Here is a tiny trained network, its code and every weight. The questions are about switching its units off for an input and a class, where a switched-off unit gives its printed mean instead of its output.

import numpy as np


def w(rows, s, z=0):
    codes = np.array(rows[::2]) - 128.0
    scale = np.full(codes.shape[1], s)
    scale[-1] = z or s
    return codes * scale


def norm(h):
    return h / np.sqrt((h * h).mean(-1, keepdims=True) + 1e-5)


def f(y):
    return y / 2 * (1 + np.tanh(0.7978845608 * (y + 0.044715 * y**3)))


def log_softmax(a):
    a = a - a.max(-1, keepdims=True)
    return a - np.log(np.exp(a).sum(-1, keepdims=True))


def net(x, mask):
    res = np.array(x, float).reshape(1, 5) / 4 @ E
    u = 0
    for l in range(2):
        y = f(norm(res) @ A[l][:, :-1].T + A[l][:, -1])
        res = res + np.where(mask[u : u + 4], y, B[l][:, -1]) @ B[l][:, :-1]
        u += 4
    return log_softmax(norm(res)[-1] @ U[:, :-1].T + U[:, -1])


A, B = {}, {}
E = w([
[100,128,80,37,114,121,160,119,200,95,128],'x0',
[144,100,197,74,107,143,120,173,199,163,79],'x1',
[130,61,154,119,154,105,109,207,149,88,205],'x2',
[95,178,138,154,135,110,219,104,93,86,93],'x3',
[97,134,102,154,174,142,142,144,131,160,1],'x4',
],0.0076)
A[0] = w([
[93,83,84,239,166,192,70,104,136,91,46,137],'0.n1',
[60,221,125,192,203,19,219,78,48,64,141,40],'0.n2',
[50,60,55,85,233,97,175,161,56,21,34,2],'0.n3',
[6,132,88,90,133,128,253,188,177,101,54,188],'0.n4',
],0.0053,0.0041)
B[0] = w([
[99,92,171,49,103,106,145,114,107,2,86,190],'0.n1',
[91,115,143,148,80,247,94,160,161,212,182,229],'0.n2',
[157,193,167,241,72,167,129,99,167,170,193,172],'0.n3',
[101,190,162,122,137,57,229,108,115,114,89,255],'0.n4',
],0.0071,0.0051)
A[1] = w([
[159,117,58,180,142,152,23,73,21,134,60,53],'1.n1',
[156,54,186,87,118,74,104,228,212,74,173,253],'1.n2',
[104,206,32,86,87,142,124,2,182,170,118,68],'1.n3',
[116,104,123,152,155,152,27,93,35,161,87,39],'1.n4',
],0.0057,0.0019)
B[1] = w([
[68,97,66,65,68,103,149,122,71,48,182,175],'1.n1',
[121,56,105,139,105,170,56,152,50,110,151,253],'1.n2',
[157,19,117,150,167,119,59,213,98,152,153,191],'1.n3',
[182,134,96,59,36,60,201,1,131,50,174,165],'1.n4',
],0.0086,0.0061)
U = w([
[123,144,138,106,201,57,169,168,150,171,3,139],'0',
[131,56,146,103,121,173,45,192,102,141,187,213],'1',
[115,161,67,148,181,125,149,161,212,167,203,51],'2',
[97,220,173,192,66,168,201,82,92,158,131,186],'3',
[143,106,80,38,93,51,158,68,83,37,158,124],'4',
[180,202,120,112,195,117,89,87,153,137,130,2],'5',
[234,174,148,114,138,137,88,82,154,165,93,29],'6',
],0.013,0.0059)

Each question gives the input, the list of numbers given to net, and the class t.
The units are the neurons (one row each of A and B). Each row of codes is followed by its name. A weight is (code - 128) times the scale printed after its matrix; where a second scale follows, it is the last column's (A, B and U).
mask holds one flag per neuron, layer by layer. A switched-off neuron (its flag False) gives its mean, the last column of its row in B, instead of its output. The means were averaged over made-up inputs and are rounded, as every weight is.
A unit's drop is (log p(t) with every unit on - log p(t) with that unit switched off) / (log p(t) with every unit on - log p(t) with every unit switched off).
The circuit of an input: a set's keep is (log p(t) with only the set's units on - log p(t) with every unit switched off) / (log p(t) with every unit on - log p(t) with every unit switched off). Starting from all 8 units, units are removed one at a time, each time the one whose removal leaves the highest keep (on an exact tie, the one counted first), for as long as the keep stays at least 0.8.
units of the circuit, in order: the units of the circuit, biggest drop first
top k neurons: the k neurons with the biggest drops, biggest first
k most important neurons of layer l: the k neurons of layer l with the biggest drops, biggest first
input [-4,0,-1,1,3], class 4: units of the circuit, in order => 0.n4, 1.n4
input [-2,-7,1,3,-2], class 3: top 2 neurons => 0.n2, 1.n2
input [4,4,1,-5,5], class 0: top neuron => 0.n4
input [-7,8,-6,-7,-1], class 6: units of the circuit, in order => 1.n3, 1.n2
input [6,-3,-8,-4,4], class 0: top 2 neurons => 0.n4, 1.n2
input [5,-7,2,0,-7], class 1: units of the circuit, in order => 0.n4, 1.n4
input [7,-7,7,6,-6], class 2: units of the circuit, in order => 0.n2, 0.n1, 1.n4
input [-2,-8,-8,5,-7], class 1: units of the circuit, in order => 1.n3, 0.n2
input [8,1,-6,8,-4], class 3: units of the circuit, in order => 0.n2, 0.n1
input [-5,-8,-7,0,5], class 4: 2 most important neurons of layer 1 => 1.n1, 1.n4
input [-7,-8,7,1,8], class 3: top 2 neurons => 0.n3, 0.n2
input [8,2,-3,7,2], class 0: units of the circuit, in order => 1.n3, 1.n1
input [-3,1,-3,1,-7], class 3: 2 most important neurons of layer 1 => 1.n2, 1.n3
input [7,6,3,-3,5], class 0: top 2 neurons => 0.n4, 0.n2
input [-7,0,2,-5,4], class 4: units of the circuit, in order => 1.n4
input [-5,-6,-5,1,6], class 4: 2 most important neurons of layer 0 => 0.n1, 0.n4
input [-1,-4,-3,2,-3], class 1: top 3 neurons => 0.n2, 1.n3, 0.n4
input [-7,-4,7,-8,5], class 4: 3 most important neurons of layer 1 => 1.n4, 1.n1, 1.n3
input [8,-1,8,4,-8], class 1: top 2 neurons => 1.n2, 1.n4
input [8,3,4,-2,7], class 0: top neuron => 0.n4
input [-3,-5,-8,-3,-6], class 4: top 3 neurons => 1.n4, 1.n1, 1.n2
